Below is a small trained network, with its code and all its weights. Each question gives an input and a class and asks what happens when units are switched off, that is, made to give their printed mean instead of their output.

import numpy as np


def w(rows, s, z=0):
    codes = np.array(rows[::2]) - 128.0
    scale = np.full(codes.shape[1], s)
    scale[-1] = z or s
    return codes * scale


def f(y):
    return np.maximum(y, 0)


def log_softmax(a):
    a = a - a.max(-1, keepdims=True)
    return a - np.log(np.exp(a).sum(-1, keepdims=True))


def net(x, mask):
    res = np.array(x, float).reshape(1, 3) / 4 @ E
    y = f(res @ A[0][:, :-1].T + A[0][:, -1])
    res = res + np.where(mask, y, B[0][:, -1]) @ B[0][:, :-1]
    return log_softmax(res[-1] @ U[:, :-1].T + U[:, -1])


A, B = {}, {}
E = w([
[222,179,162,118,120,139,149,247,186,93,87,191],'x0',
[133,138,65,171,174,173,152,67,175,125,13,160],'x1',
[106,40,134,110,134,226,179,141,182,130,164,140],'x2',
],0.014)
A[0] = w([
[174,135,143,112,126,164,127,225,149,115,122,160,140],'N1',
[126,118,118,110,134,175,132,143,145,128,123,132,204],'N2',
[93,139,113,139,138,122,125,107,136,112,162,133,164],'N3',
[126,120,101,147,145,180,135,60,148,124,20,145,50],'N4',
[104,97,116,132,144,190,147,104,153,129,55,128,112],'N5',
[188,120,116,141,129,147,111,181,132,112,137,142,67],'N6',
[125,189,125,133,124,53,104,115,101,127,103,119,213],'N7',
[82,114,116,129,126,105,126,60,112,138,115,104,55],'N8',
[111,113,103,143,146,194,135,60,148,128,9,137,187],'N9',
[162,133,113,135,129,160,136,141,151,120,52,139,77],'N10',
[116,124,109,138,143,173,137,78,143,129,36,131,9],'N11',
[153,160,119,126,139,106,93,143,117,152,57,136,119],'N12',
[100,86,136,131,120,127,118,119,133,131,135,135,167],'N13',
[171,127,134,127,108,147,147,199,147,142,114,114,148],'N14',
[149,182,119,152,151,104,126,133,125,105,57,146,126],'N15',
[133,81,133,137,129,199,148,144,152,125,134,137,214],'N16',
[123,113,111,90,124,159,129,115,114,132,166,133,159],'N17',
[154,142,142,124,114,150,138,180,132,137,127,134,51],'N18',
[115,149,134,126,127,119,115,122,107,129,182,123,117],'N19',
[142,207,122,142,130,1,106,94,98,125,122,123,156],'N20',
[90,110,117,135,130,114,120,58,107,137,136,109,225],'N21',
[183,176,105,165,123,70,142,118,146,102,52,156,126],'N22',
[97,113,161,108,144,134,133,118,130,105,137,104,159],'N23',
[141,166,139,104,131,109,134,156,146,140,39,151,130],'N24',
[94,89,112,155,118,143,143,129,122,136,183,134,173],'N25',
[189,147,136,127,131,134,148,200,165,121,142,159,65],'N26',
],0.014,0.012)
B[0] = w([
[121,117,119,155,132,81,151,93,123,109,178,187,224],'N1',
[107,147,147,105,125,126,112,127,127,166,102,96,174],'N2',
[123,126,144,117,138,155,131,148,131,131,107,111,161],'N3',
[44,127,118,124,118,27,138,130,117,116,122,144,197],'N4',
[113,140,124,141,132,74,136,114,115,109,179,180,182],'N5',
[91,126,134,127,125,77,116,136,122,136,115,139,167],'N6',
[144,124,104,158,144,112,142,91,144,114,154,190,232],'N7',
[171,127,117,147,137,110,126,117,135,102,184,184,179],'N8',
[177,116,112,160,151,114,134,90,141,108,188,203,229],'N9',
[188,128,136,137,137,191,126,135,139,123,137,117,175],'N10',
[87,128,144,96,112,83,112,160,115,150,70,78,172],'N11',
[151,120,143,116,130,182,136,153,153,154,125,109,181],'N12',
[152,151,132,118,143,162,122,149,136,116,114,115,161],'N13',
[148,132,114,148,150,99,121,127,140,103,152,164,194],'N14',
[154,125,150,120,125,213,109,142,129,131,104,97,194],'N15',
[111,130,136,109,102,103,116,162,108,132,93,80,198],'N16',
[153,129,121,130,145,159,130,131,128,133,105,102,163],'N17',
[99,111,121,119,122,85,136,120,126,135,71,126,160],'N18',
[117,137,126,120,125,120,128,134,140,141,85,126,168],'N19',
[63,117,123,125,128,2,132,124,111,106,147,170,250],'N20',
[94,135,153,102,101,88,131,174,121,142,97,99,217],'N21',
[160,137,129,121,121,223,126,141,127,143,113,56,211],'N22',
[119,131,104,117,134,169,134,109,139,155,122,93,158],'N23',
[152,117,130,112,118,204,128,123,131,151,125,87,193],'N24',
[164,125,138,137,113,188,115,121,134,138,89,100,178],'N25',
[67,137,113,121,131,29,121,110,111,123,133,145,200],'N26',
],0.018,0.026)
U = w([
[21,124,143,58,64,24,93,204,77,131,88,118,252],'0',
[148,98,72,190,163,89,145,67,147,78,197,224,5],'1',
[217,115,141,106,122,247,97,170,168,164,104,73,166],'2',
],0.012,0.0016)

Each question gives the input, the list of numbers given to net, and the class t.
The units are the neurons (one row each of A and B). Each row of codes is followed by its name. A weight is (code - 128) times the scale printed after its matrix; where a second scale follows, it is the last column's (A, B and U).
mask holds one flag per neuron, in row order. A switched-off neuron (its flag False) gives its mean, the last column of its row in B, instead of its output. The means were averaged over made-up inputs and are rounded, as every weight is.
A unit's drop is (log p(t) with every unit on - log p(t) with that unit switched off) / (log p(t) with every unit on - log p(t) with every unit switched off).
The circuit of an input: a set's keep is (log p(t) with only the set's units on - log p(t) with every unit switched off) / (log p(t) with every unit on - log p(t) with every unit switched off). Starting from the 12 units with the biggest drops (on a tie, the unit counted first), units are removed one at a time, each time the one whose removal leaves the highest keep (on an exact tie, the one counted first), for as long as the keep stays at least 0.8.
circuit, biggest first: the units of the circuit, biggest drop first
most important unit: the unit with the biggest drop
k most important neurons: the k neurons with the biggest drops, biggest first
drop when u is switched off: that unit's drop, to one decimal
input [-7,-1,8], class 2: most important unit -> N20
input [-5,7,1], class 0: 4 most important neurons -> N11, N4, N21, N7
input [-8,1,-3], class 1: 4 most important neurons -> N8, N16, N11, N7
input [-8,5,8], class 0: 2 most important neurons -> N21, N11
input [1,-8,-3], class 1: 3 most important neurons -> N21, N16, N11
input [-1,1,-5], class 1: 3 most important neurons -> N7, N16, N11
input [2,-6,-1], class 1: 3 most important neurons -> N21, N16, N11
input [-3,7,1], class 0: 4 most important neurons -> N11, N4, N7, N21
input [-2,1,8], class 0: 3 most important neurons -> N22, N16, N5
input [-7,5,7], class 0: 2 most important neurons -> N21, N11
input [-4,5,6], class 0: 2 most important neurons -> N11, N16
input [-6,6,3], class 0: 3 most important neurons -> N11, N21, N4
input [-3,3,3], class 0: 2 most important neurons -> N7, N1
input [5,2,-5], class 2: circuit, biggest first -> N22
input [-3,-1,3], class 2: drop when N4 is switched off -> 0.2
input [5,1,-8], class 2: drop when N12 is switched off -> 0.2
input [5,-5,-2], class 1: drop when N21 is switched off -> 0.4
